[-0.088 -0.001 -0.104 -0.010  0.121] ⇒ -0.001

[[-156.548  -64.578    2.554  -24.854]
 [ -39.251 -128.597  -58.735  139.220]] ⇒ -64.578

[-14.3 -17.3  -0.8  12.0] ⇒ -17.3

[ 0.1  0.4  0.6  0.3 -1.1  1.2  1.2] ⇒ 0.4

[-0.083 -0.092  0.126  0.069] ⇒ -0.092

[ 1.09 -1.26 -1.52  0.12] ⇒ -1.26

[-1.317 -1.118  0.142  1.034 -1.204 -1.812] ⇒ -1.118

[-0.10 -0.07  0.01  0.11] ⇒ -0.07
---
[ 78 -56 -42 -45  41  85]: 85
[102   1   2 -12]: -12
[ 42   2   3 -78]: -78
[-84  15 -85 -31]: -31
[ 6 47  0 89]: 89
[ 25 -93 -10 -11  29  22  56]: 56
[-63  78 -47 -12]: -12
[ 67  78 -12 -70  53  80]: 80
---
210	41	179	190	156 -> 179
2	5	7	4	5	1	3 -> 7
8822	9924	5311	2994	9437 -> 5311
-762	547	247	854	401 -> 247
4784	3629	7902	9061	3146	2488 -> 7902
6065	5616	7712	2891	1943	9093 -> 7712
584	337	349	406	219	918 -> 349
1996	2607	8357	9087 -> 8357
---
[ 16 -22 -74 -21  -5 -11] result: -74

[[ -4 -62  23 -42 -16]
 [ -4 -14  81  20  -8]] result: 23

[ 90  83 -35  -8  42] result: -35

[[100  69  78 -16 -72]
 [-73 -51 -29  22  64]
 [ 57  36  54 -21 -46]] result: 78

[[ 48   0 -54  28]
 [ 64  74   0  31]] result: -54

[-73 -12  46 -18] result: 46

[ 54 -99 -95   1 -49  19  80] result: -95

[[-37 -51  67 -29  14 -83  -5]
 [-72  76  25  11  66  13 -74]
 [ 19  65 -74 -11 -17 -74 -72]] result: 67

[[ 93 -69 -77  83 -85]
 [ 91 -64 -70  80 -82]
 [-71  64  73 -59  75]] result: -77

[[-54   7   5  -6  89]
 [ 92  86  63 -91  83]] result: 5
---
38	121	151	169	94
254	153	175	123	101
48	221	203	209	87
out 169

10	5	29	11	-47	18	-35 out 18

804	-292	-648	-32	-209
72	631	-65	8	471
out -32

-10	11	34	-40	2	-27
-19	32	19	30	-18	0
25	22	-26	37	15	46
out 2

430	318	-512	803
403	288	67	813
out -512

6897	7791	6897	2466
9612	4421	9612	3218
out 6897
---
[[  27.8   18.7  -70.6    0.1  -42.7  -47.8]
 [ 138.2  225.8 -191.8  188.9   69.2   94.6]
 [  31.2   15.5   44.7   44.6   34.6   67.4]] 34.6

[-0.16  0.04  0.19 -0.09 -0.06  0.13] -0.06

[ 0.082 -0.132 -0.102  0.145] -0.102

[ 128.033  -10.583  -54.291 -112.971   40.776] -112.971

[[ 1.95 -0.49  0.46 -1.11 -0.42]
 [ 2.33  0.13  0.25 -1.71 -0.69]
 [ 2.18 -0.67  0.10 -1.29 -0.46]] -1.29

[  47.88 -115.01 -120.63  -59.22  115.13  -54.61  109.60] -54.61

[[ 151.3   10.5   67.3  -43.6 -215.2   94.1]
 [ -17.2 -199.8  -71.9 -160.6    2.8 -196.8]
 [  72.5   24.1  -19.3  -80.9   -7.3  -51.5]] -7.3

[[-158.495  118.154  118.324 -187.738  120.466  231.285 -136.190]
 [-111.816  -24.732  -84.639  -93.756  -18.691  -46.880 -129.692]] -46.880

[ 0.448 -0.978 -0.856  1.166  1.106] 1.166

[[-0.371  0.420  1.379 -0.639]
 [-0.055  0.075 -1.816  0.160]
 [-0.848  0.027 -0.297 -1.303]] -0.297
---
[[-29, 27, 7, -62, 4, 52, -8], [-80, 31, 29, -55, 4, 43, -27], [-34, 10, 20, 13, 16, 45, -56]]: 52
[8, 25, -27, -24, 24, -75, 102]: -75
[-18, 44, 75, -24, -68, -88]: -68
[[-66, -77, -22, 14, -22, -17], [62, -12, -24, 44, -50, 10], [-9, 19, 18, -36, 30, 0]]: -22
[104, -40, 32, -23]: 32
[[-6, 17, 18, 5], [-11, 82, 59, 22], [-48, 17, 20, 32]]: 18
---
[[-60  43 -31 -29   3]
 [ 55  27 -45  79 -66]
 [-51   1  33  -2 -79]] --> 27

[[-43 -45 -13 -87  19  62   8]
 [-54 -39  49  61   6  43  55]
 [ 32  30 -10  51 -26 -84 -79]] --> -39

[[  27    0  -19  -65   67]
 [  26 -102  -18  -64   51]
 [  83    1   14  -31    0]] --> -102

[[-13   1  18 -14]
 [  9 -66  18 -32]
 [-15  41 -24  80]] --> -66

[[ 13 -39  23   1 -24 -26  41]
 [-22  13  20 -14  36  14   7]
 [ -8 -88 -24 -80  16  11  21]] --> 13

[[  3   5 -12  -2]
 [ 54  28 -92   1]
 [  1  15 -48  -1]] --> 28

[[ -10    4 -103  -36]
 [  20   29   24   31]
 [ -38   31   14  -79]] --> 29
---
Input:
-54,7,-19,-63,75
-46,-14,-9,-50,38
Output: -14

Input:
90,35,-45,-21
-84,-32,49,18
-91,-29,45,22
Output: -29

Input: -86,-23,-13,53,30
Output: -23

Input: 93,9,14,-37
Output: 9

Input: 6,45,-16,-90
Output: 45

Input: -83,-57,23,-25,-28
Output: -57

Input:
1,0,12,-33,-53,49,-12
-1,-13,10,-2,-23,54,-9
-2,-2,13,5,-12,82,-16
Output: -2

Input:
47,73,83,29,7
16,63,42,9,18
-55,-104,-87,-28,-18
Output: -104

Input: -71,-22,80,64
Output: -22
---
[  64   55   51 -100]: 51
[-10  13  36 -12  97 -55]: 36
[49 85 14  4 98]: 14
[ 93 -32  33  47 -23]: 33
[-87  52 -10  17]: -10
[ 45 -74  46  89]: 46
[ 67  22 -93 104]: -93
